Each row is followed by its group and then its class within the group.
[ 0.60  2.50  0.03 -1.11 -0.16  0.52 -4.17  0.47  0.08 -1.30 -1.24 -0.90
 -0.19  0.02  1.25 -1.16 -1.10  3.57 -0.30  0.32 -0.25  0.26 -0.37  0.33
  0.62 -1.34  2.29 -1.42 -0.09  0.15  0.36  1.65  0.27 -2.04  1.01  0.36
 -3.60  0.42 -0.52 -3.14 -2.75  0.98]  A.(67)
[ 1.70 -1.39  0.29 -0.40 -0.74 -0.01  0.81 -0.89  1.72  0.47 -1.61 -0.17
  1.07 -0.85  1.70  1.60  1.11  1.47 -2.69  1.16  0.53  0.30 -0.37  0.88
 -1.21  0.37  1.30  0.46 -1.10  0.28 -0.58 -1.25  0.64  0.84  0.14  1.53
  0.64 -1.73  1.22  0.85  0.62  0.18]  V.(66)
[-2.57  4.74 -0.79  1.92  1.33 -0.30  3.08  0.14 -0.02  1.77  0.12 -0.74
  0.15 -0.01  0.37  3.72  0.50  1.04  0.11  0.18  0.81 -0.13  0.19  1.57
  2.49  0.09  2.83  1.95 -2.81  1.13  0.39 -0.16 -1.41 -1.75 -0.41 -0.20
  1.74  1.41 -1.84 -3.43  0.33  0.67]  A.(63)
[-0.43 -0.20 -0.39 -1.54 -1.74  0.34 -1.09  0.51 -2.85  0.93 -0.61 -0.03
  0.19 -0.47  2.93  4.22  0.43  2.88 -0.68 -0.69 -0.49  2.77 -0.59 -0.35
 -1.09  0.07 -0.57  1.22  2.50 -1.13 -0.27 -1.09  1.59  0.88 -0.17  1.48
  1.97 -2.44  0.86  0.31  2.31  1.38]  V.(68)
[-0.34  2.42  0.08 -1.04  1.02  1.14 -3.45  1.09  0.36 -3.49 -0.61  0.05
 -0.45 -0.70  0.43 -2.82 -0.31  1.84 -1.02  1.07 -0.15  1.68 -0.91 -0.27
  0.78 -1.82 -0.26 -0.27  0.67  0.89  0.64 -1.26 -0.59 -3.44  1.44  2.01
  1.28  0.15  0.28 -2.59 -3.44  0.73]  A.(63)
[ 0.27  3.41  0.28 -3.13 -0.53  0.99 -5.31  2.17 -3.26 -3.23 -0.74 -0.18
 -1.50 -0.85  1.36 -5.14 -3.77  4.11 -1.67 -0.05 -0.16  2.01 -0.60  0.52
  0.77 -2.56  0.90  0.13  0.51 -1.89  3.32 -1.32  0.60 -3.62  1.15  0.23
  1.55 -0.30 -0.64 -3.84 -3.77  2.46]  A.(65)
[ 0.88 -1.57  0.30 -0.91 -1.19  1.00  0.60 -0.11 -1.28 -0.91 -0.50  1.64
  0.75 -0.76  1.57  0.41  0.81  1.35 -2.67  0.91 -0.47  0.75 -1.42  1.33
  0.28  1.42  1.24 -0.60  1.81 -1.01 -0.16  0.34  1.00  0.94  0.70  2.17
 -1.15 -1.71  1.78  1.01  2.35  1.21]  V.(69)
[ 0.76  0.62 -0.27 -0.62 -0.96  0.57 -0.13  0.36 -0.46  0.32 -1.73  2.41
  0.04 -1.04  2.93  6.04  1.93  0.93 -0.89  0.00 -1.14 -0.16 -0.29  0.72
  1.08 -0.44  0.66 -1.25  2.73 -0.48 -0.32 -0.80  0.75  2.07  0.08  0.94
  2.47 -0.97  0.84  1.97  1.63  0.81]  V.(68)
[-0.34  0.58 -0.90 -0.39  0.33 -1.07  5.78 -0.89  0.18  3.15  0.41  0.32
  1.59 -1.46  0.32  2.42  1.23  0.03 -1.19  0.71  1.43 -0.47 -0.05  1.21
  1.84  2.48  3.74  1.67 -0.77  1.07 -0.56  1.30 -0.90  0.97  0.78 -1.61
 -2.17 -0.97 -0.59  0.56  1.86 -0.04]  V.(66)
[-1.43  1.36  0.19  0.14  0.55 -1.18  0.38 -0.06  2.67 -1.98 -0.97 -1.35
  1.89 -0.21 -0.54 -3.44  1.08  1.49  1.42  1.12 -0.72 -0.73  0.16  0.89
 -1.32  0.55  0.02 -1.80 -2.07 -0.02  0.49  0.85 -0.98 -1.57  0.26  3.12
 -1.96  0.21  1.10 -2.19 -2.10  0.17]  A.(67)
[-0.72  2.17 -0.28 -1.24  0.43 -0.55 -0.73  1.21 -0.12 -1.97  0.19 -0.39
  0.20 -0.34  1.42 -3.61 -1.87  3.55  0.23  0.31  0.53  2.12  0.03  1.44
  0.50 -1.57 -0.58 -0.64 -3.18  0.04  0.43  1.92  0.35 -2.99  0.57  0.43
 -1.70  1.19  1.16 -4.47 -3.72  0.88]  A.(65)
[-2.59  3.25 -0.04  0.45  1.57 -0.78  0.86  1.29  1.13 -0.85  0.00  0.16
  1.30  0.40 -0.27 -1.32 -0.56  2.33  0.95 -0.09  0.41  1.11 -0.35  2.13
  1.57 -0.77 -0.14 -1.42 -3.13 -0.40  1.53  0.40 -0.73 -1.63 -0.65  1.48
 -2.67  2.64  1.70 -3.18 -1.56  0.81]  A.(65)
[-0.48  0.08  0.10  0.08 -0.91 -0.03  1.01  0.05 -3.26  0.91 -0.22  1.04
  4.00 -1.97  1.15  2.44  2.18  1.24 -0.72  0.95 -0.87 -0.42 -0.66  0.60
  0.26  1.26  1.01 -0.15  3.22 -1.28 -0.01  0.81 -0.08  1.42 -0.26  2.05
 -1.43 -1.67  1.61  2.58  2.12  1.55]  V.(66)
[ 0.32 -0.50 -0.42 -1.82 -0.76  0.13  2.72 -0.69  0.09  0.89 -0.63 -0.49
  1.42 -0.47  1.14  0.94 -0.07  2.07 -2.40  0.99  0.29  1.02 -0.78  0.41
  0.83  0.29  1.88  1.56 -0.68 -0.21  0.02 -0.28  0.61 -0.08  0.23  1.19
 -0.40 -0.67  1.42 -0.74  1.50  2.37]  V.(66)
[-0.50  2.59  0.20 -0.44  0.07  1.47 -2.92  2.59  1.21 -1.97 -0.94  0.10
  0.56 -0.20  0.25 -1.64 -0.56  2.02  0.73  0.71 -0.10  0.34 -0.57  0.38
 -0.16 -1.65  0.91 -0.52 -1.44  0.40  1.71 -0.42 -0.21 -2.31  0.65  1.17
  0.36  0.49  0.19 -2.76 -2.21 -0.10]  A.(67)
[-0.33  2.86  0.36 -0.02  0.28 -0.03  0.97  0.95  0.54 -1.37  0.19  0.35
 -0.06 -0.50  1.37 -0.18 -0.85  1.99 -1.56  0.71  0.70 -1.03 -0.32  1.90
  2.84 -1.82 -0.34  0.07 -3.16  0.10  1.05  2.07 -0.42 -0.56  0.32  0.50
  0.16  1.63 -0.68 -3.82 -1.26  0.83]  A.(65)
